Below is a small trained network, with its code and all its weights. Each question gives an input and a target symbol and asks what happens when units are switched off, that is, made to give their printed mean instead of their output.

import numpy as np


def w(rows, s, z=0):
    codes = np.array(rows[::2]) - 128.0
    scale = np.full(codes.shape[1], s)
    scale[-1] = z or s
    return codes * scale


def f(y):
    return np.maximum(y, 0)


def softmax(a):
    e = np.exp(a - a.max(-1, keepdims=True))
    return e / e.sum(-1, keepdims=True)


def log_softmax(a):
    a = a - a.max(-1, keepdims=True)
    return a - np.log(np.exp(a).sum(-1, keepdims=True))


def net(x, mask):
    ids = ['βζθμξσφ'.index(c) for c in x.split()]
    T = len(ids)
    res = E[ids] + P[:T]
    q, k, v = (res @ M[0].T for M in (Q, K, V))
    z = softmax(np.where(np.tri(T) > 0, q @ k.T / 2**0.5, -1e9)) @ v
    res = res + np.where(mask[0], z, O[0][:, -1]) @ O[0][:, :-1]
    y = f(res @ A[0][:, :-1].T + A[0][:, -1])
    res = res + np.where(mask[1:13], y, B[0][:, -1]) @ B[0][:, :-1]
    return log_softmax(res[-1] @ U[:, :-1].T + U[:, -1])


Q, K, V, O, A, B = {}, {}, {}, {}, {}, {}
E = w([
[107,65,196,176],'β',
[112,186,73,171],'ζ',
[92,104,198,198],'θ',
[98,94,114,77],'μ',
[119,125,112,169],'ξ',
[91,172,150,203],'σ',
[117,2,63,175],'φ',
],0.018)
P = w([
[252,2,66,136],'0',
[75,88,162,226],'1',
[63,104,140,216],'2',
[65,127,128,206],'3',
[67,130,138,209],'4',
[59,151,118,197],'5',
[53,139,131,189],'6',
[54,147,130,199],'7',
[47,157,115,178],'8',
[45,150,132,194],'9',
[40,166,114,166],'10',
[31,181,108,161],'11',
[42,207,91,166],'12',
[38,248,63,190],'13',
],0.007)
Q[0] = w([
[247,170,139,100],'head 0',
[81,104,66,175],'head 0',
],0.013)
K[0] = w([
[5,169,207,109],'head 0',
[241,75,125,121],'head 0',
],0.014)
V[0] = w([
[176,153,36,134],'head 0',
[119,199,101,255],'head 0',
],0.014)
O[0] = w([
[159,147,25,173,255],'head 0',
[248,139,146,159,147],'head 0',
],0.016,0.0044)
A[0] = w([
[250,160,124,130,20],'neuron 0',
[108,99,123,176,42],'neuron 1',
[141,148,169,165,148],'neuron 2',
[119,109,174,225,1],'neuron 3',
[117,145,122,155,213],'neuron 4',
[91,146,139,153,33],'neuron 5',
[156,159,189,78,182],'neuron 6',
[181,83,171,135,77],'neuron 7',
[192,194,197,105,251],'neuron 8',
[148,53,111,121,107],'neuron 9',
[146,102,141,113,150],'neuron 10',
[106,179,104,164,236],'neuron 11',
],0.014,0.0069)
B[0] = w([
[94,140,134,43,199],'neuron 0',
[121,161,73,115,185],'neuron 1',
[164,92,133,108,177],'neuron 2',
[102,134,90,69,206],'neuron 3',
[188,54,100,94,212],'neuron 4',
[160,226,51,74,152],'neuron 5',
[124,157,199,216,143],'neuron 6',
[149,183,122,101,160],'neuron 7',
[1,231,40,222,166],'neuron 8',
[38,126,175,156,167],'neuron 9',
[139,148,46,210,139],'neuron 10',
[158,73,200,116,249],'neuron 11',
],0.0078,0.015)
U = w([
[51,101,197,104,188],'β',
[117,141,51,33,44],'ζ',
[80,160,109,255,75],'θ',
[27,127,60,46,2],'μ',
[157,53,121,139,187],'ξ',
[78,188,57,172,139],'σ',
[69,82,52,162,193],'φ',
],0.008,0.0069)

Each question gives the input, a string of symbols that net reads in full, and the target symbol t.
The units are the heads (2 rows each of Q, K, V and O) and the neurons (one row each of A and B). Each row of codes is followed by its name. A weight is (code - 128) times the scale printed after its matrix; where a second scale follows, it is the last column's (O, A, B and U).
mask holds one flag per unit, heads first, then neurons. A switched-off unit (its flag False) gives its mean, the last column of its rows in O or B, instead of its output. The means were averaged over made-up inputs and are rounded, as every weight is.
A unit's drop is (log p(t) with every unit on - log p(t) with that unit switched off) / (log p(t) with every unit on - log p(t) with every unit switched off).
The circuit of an input: a set's keep is (log p(t) with only the set's units on - log p(t) with every unit switched off) / (log p(t) with every unit on - log p(t) with every unit switched off). Starting from the 12 units with the biggest drops (on a tie, the unit counted first), units are removed one at a time, each time the one whose removal leaves the highest keep (on an exact tie, the one counted first), for as long as the keep stays at least 0.8.
circuit, biggest first: the units of the circuit, biggest drop first
k most important neurons: the k neurons with the biggest drops, biggest first
drop of u: that unit's drop, to one decimal
input μ β β β β θ σ β ζ, target μ: circuit, biggest first	(head 0)
input ζ ξ β θ σ ξ β, target ζ: circuit, biggest first	(head 0; neuron 0)
input σ β ξ ζ θ σ ξ ξ θ, target σ: circuit, biggest first	(neuron 8; head 0; neuron 0)
input θ μ β ζ β θ, target θ: 3 most important neurons	(neuron 8; neuron 6; neuron 0)
input θ σ β ξ, target θ: 3 most important neurons	(neuron 8; neuron 6; neuron 0)
input ζ ζ ξ μ ξ θ μ θ ξ θ, target ζ: circuit, biggest first	(neuron 0; head 0)
input ζ φ ζ β ζ β, target ζ: 3 most important neurons	(neuron 0; neuron 3; neuron 7)
input ξ φ φ μ σ, target ξ: 4 most important neurons	(neuron 11; neuron 4; neuron 2; neuron 9)
input θ ζ β β, target θ: 2 most important neurons	(neuron 8; neuron 6)
input ξ φ β φ β β β ξ, target ξ: 2 most important neurons	(neuron 8; neuron 11)
input ξ ζ θ φ β φ β σ, target ξ: 2 most important neurons	(neuron 11; neuron 4)
input ξ μ β β ζ ζ β ζ, target ξ: 2 most important neurons	(neuron 11; neuron 8)
input μ μ β ξ ζ σ μ, target μ: drop of head 0	2.0
input σ β μ, target σ: drop of head 0	1.0
input ξ ζ ζ σ ζ σ β ξ σ β ζ β β, target ξ: drop of neuron 5	0.1
input β μ β ξ φ ξ θ ζ ξ μ, target β: circuit, biggest first	(head 0)
